Here is a tiny trained network, its code and every weight. The questions are about switching its units off for an input and a class, where a switched-off unit gives its printed mean instead of its output.

import numpy as np


def w(rows, s, z=0):
    codes = np.array(rows[::2]) - 128.0
    scale = np.full(codes.shape[1], s)
    scale[-1] = z or s
    return codes * scale


def norm(h):
    return h / np.sqrt((h * h).mean(-1, keepdims=True) + 1e-5)


def f(y):
    return np.maximum(y, 0)


def log_softmax(a):
    a = a - a.max(-1, keepdims=True)
    return a - np.log(np.exp(a).sum(-1, keepdims=True))


def net(x, mask):
    res = np.array(x, float).reshape(1, 8) / 4 @ E
    u = 0
    for l in range(3):
        y = f(norm(res) @ A[l][:, :-1].T + A[l][:, -1])
        res = res + np.where(mask[u : u + 8], y, B[l][:, -1]) @ B[l][:, :-1]
        u += 8
    return log_softmax(norm(res)[-1] @ U[:, :-1].T + U[:, -1])


A, B = {}, {}
E = w([
[130,128,124,130,130,119,129,126],'x0',
[209,238,132,116,68,127,172,30],'x1',
[88,200,114,95,171,150,207,162],'x2',
[128,129,130,127,126,130,128,131],'x3',
[131,130,124,134,128,129,121,130],'x4',
[90,104,252,225,232,129,203,2],'x5',
[233,202,209,126,201,91,90,197],'x6',
[67,193,144,191,109,146,62,137],'x7',
],0.00046)
A[0] = w([
[68,192,100,170,137,85,75,115,11],'L0N1',
[186,129,178,109,153,196,118,153,24],'L0N2',
[144,202,161,79,24,62,172,48,69],'L0N3',
[157,128,178,135,177,213,97,173,79],'L0N4',
[104,88,49,90,125,120,87,201,188],'L0N5',
[146,220,187,100,37,61,152,55,48],'L0N6',
[45,54,69,153,104,195,159,113,254],'L0N7',
[165,37,96,171,106,1,46,81,210],'L0N8',
],0.0014,0.00096)
B[0] = w([
[101,185,231,186,71,220,103,200,136],'L0N1',
[134,176,128,155,127,24,117,130,138],'L0N2',
[159,87,52,208,250,218,94,166,183],'L0N3',
[154,172,108,163,102,46,141,83,154],'L0N4',
[137,165,186,139,162,128,141,32,225],'L0N5',
[166,76,31,208,249,226,109,146,178],'L0N6',
[212,224,169,125,153,50,96,126,251],'L0N7',
[137,190,198,105,113,245,190,174,217],'L0N8',
],0.0014,0.0015)
A[1] = w([
[44,89,42,113,47,143,143,74,168],'L1N1',
[152,140,100,80,166,78,196,137,106],'L1N2',
[41,73,82,157,91,167,168,44,208],'L1N3',
[167,68,136,160,80,112,68,88,72],'L1N4',
[137,146,191,192,187,165,186,94,173],'L1N5',
[26,4,156,133,178,90,74,233,183],'L1N6',
[127,129,129,127,128,128,126,127,117],'L1N7',
[179,173,90,75,95,178,100,194,247],'L1N8',
],0.0018,0.0013)
B[1] = w([
[210,170,207,142,216,69,100,202,159],'L1N1',
[104,110,160,193,69,146,95,136,164],'L1N2',
[213,176,200,127,205,88,86,215,182],'L1N3',
[135,117,189,129,129,205,158,197,138],'L1N4',
[72,95,97,95,91,95,57,126,254],'L1N5',
[250,234,35,175,122,205,162,3,187],'L1N6',
[126,125,125,132,128,127,129,132,128],'L1N7',
[57,77,157,161,153,90,110,55,242],'L1N8',
],0.0018,0.0022)
A[2] = w([
[55,191,103,135,176,110,186,149,129],'L2N1',
[122,147,177,195,194,126,63,59,254],'L2N2',
[56,179,87,96,170,139,227,180,89],'L2N3',
[190,94,183,180,87,185,62,105,151],'L2N4',
[98,191,94,140,185,62,149,138,158],'L2N5',
[162,163,20,54,48,140,45,224,248],'L2N6',
[67,118,230,106,102,74,112,164,131],'L2N7',
[231,10,128,53,164,92,252,114,231],'L2N8',
],0.0016,0.00079)
B[2] = w([
[179,50,171,122,68,180,127,143,147],'L2N1',
[114,91,60,50,75,96,160,159,252],'L2N2',
[183,56,202,144,76,205,132,157,134],'L2N3',
[108,124,117,78,130,147,229,201,180],'L2N4',
[167,57,146,98,51,150,115,147,165],'L2N5',
[67,62,224,200,231,101,244,11,154],'L2N6',
[187,152,25,140,169,183,160,92,153],'L2N7',
[8,242,109,209,69,161,19,166,164],'L2N8',
],0.0016,0.0036)
U = w([
[235,169,39,222,232,224,167,43,188],'0',
[23,48,234,150,206,43,175,3,158],'1',
[235,195,219,96,181,9,91,231,115],'2',
[8,227,142,230,56,169,29,170,82],'3',
[121,106,84,66,86,131,137,148,251],'4',
[161,48,225,101,57,238,189,199,38],'5',
[116,110,78,76,95,104,132,138,114],'6',
[112,113,72,83,93,111,125,140,44],'7',
],0.0049,0.0017)

Each question gives the input, the list of numbers given to net, and the class t.
The units are the neurons (one row each of A and B). Each row of codes is followed by its name. A weight is (code - 128) times the scale printed after its matrix; where a second scale follows, it is the last column's (A, B and U).
mask holds one flag per neuron, layer by layer. A switched-off neuron (its flag False) gives its mean, the last column of its row in B, instead of its output. The means were averaged over made-up inputs and are rounded, as every weight is.
A unit's drop is (log p(t) with every unit on - log p(t) with that unit switched off) / (log p(t) with every unit on - log p(t) with every unit switched off).
The circuit of an input: a set's keep is (log p(t) with only the set's units on - log p(t) with every unit switched off) / (log p(t) with every unit on - log p(t) with every unit switched off). Starting from the 12 units with the biggest drops (on a tie, the unit counted first), units are removed one at a time, each time the one whose removal leaves the highest keep (on an exact tie, the one counted first), for as long as the keep stays at least 0.8.
units of the circuit, in order: the units of the circuit, biggest drop first
most important unit: the unit with the biggest drop
k most important neurons: the k neurons with the biggest drops, biggest first
input [-2,-8,-6,4,7,-3,4,4], class 0: most important unit : L1N6
input [4,8,1,2,0,-7,-1,-6], class 0: units of the circuit, in order : (L2N2; L2N6)
input [7,4,-3,4,3,-6,-8,-8], class 2: 3 most important neurons : (L1N1; L1N3; L1N5)
input [6,-4,1,8,-3,6,1,1], class 4: 2 most important neurons : (L2N2; L1N8)
input [4,-3,1,7,1,1,3,4], class 4: units of the circuit, in order : (L2N8; L2N2; L1N3)
input [-8,-3,8,4,-8,0,-5,3], class 5: units of the circuit, in order : (L2N3; L2N1)
input [6,7,0,2,5,1,1,-8], class 3: 2 most important neurons : (L2N8; L1N6)
input [-1,-5,-8,-7,0,0,-5,3], class 5: 3 most important neurons : (L0N8; L0N7; L1N4)
input [-2,-2,4,0,-1,-6,-1,-7], class 3: units of the circuit, in order : (L2N8; L1N5; L1N8)
input [-3,8,4,-7,-4,-1,-4,8], class 0: units of the circuit, in order : (L0N6; L0N3)
input [-6,8,-3,-3,4,-5,-3,7], class 0: units of the circuit, in order : (L0N6; L0N3; L2N6)
input [6,-8,2,7,1,-8,1,-6], class 0: units of the circuit, in order : (L1N6; L2N2)
input [-1,3,1,-1,8,5,5,7], class 7: 2 most important neurons : (L2N2; L1N5)
input [7,5,-5,3,4,2,-7,1], class 2: 3 most important neurons : (L1N3; L1N1; L1N6)
input [0,-1,6,2,-6,-2,-3,1], class 5: units of the circuit, in order : (L2N3)
input [-1,-1,-7,-4,7,-2,-6,-5], class 5: 2 most important neurons : (L0N8; L1N4)
input [-8,-1,8,4,-5,-5,2,-2], class 5: 2 most important neurons : (L1N5; L2N3)
input [6,0,-4,-3,-2,2,7,-8], class 3: units of the circuit, in order : (L2N8; L0N7; L1N3; L1N1)
input [3,0,7,5,-7,2,0,5], class 5: 2 most important neurons : (L2N1; L2N3)
input [8,3,0,-3,-1,6,-8,5], class 2: most important neuron : (L1N3)
input [-2,-3,1,5,0,2,-2,2], class 4: 2 most important neurons : (L0N7; L1N8)
input [7,-3,0,7,3,2,-1,-1], class 4: 2 most important neurons : (L1N8; L0N7)
input [5,8,6,-2,3,-4,4,0], class 0: units of the circuit, in order : (L0N6; L0N3; L2N6)
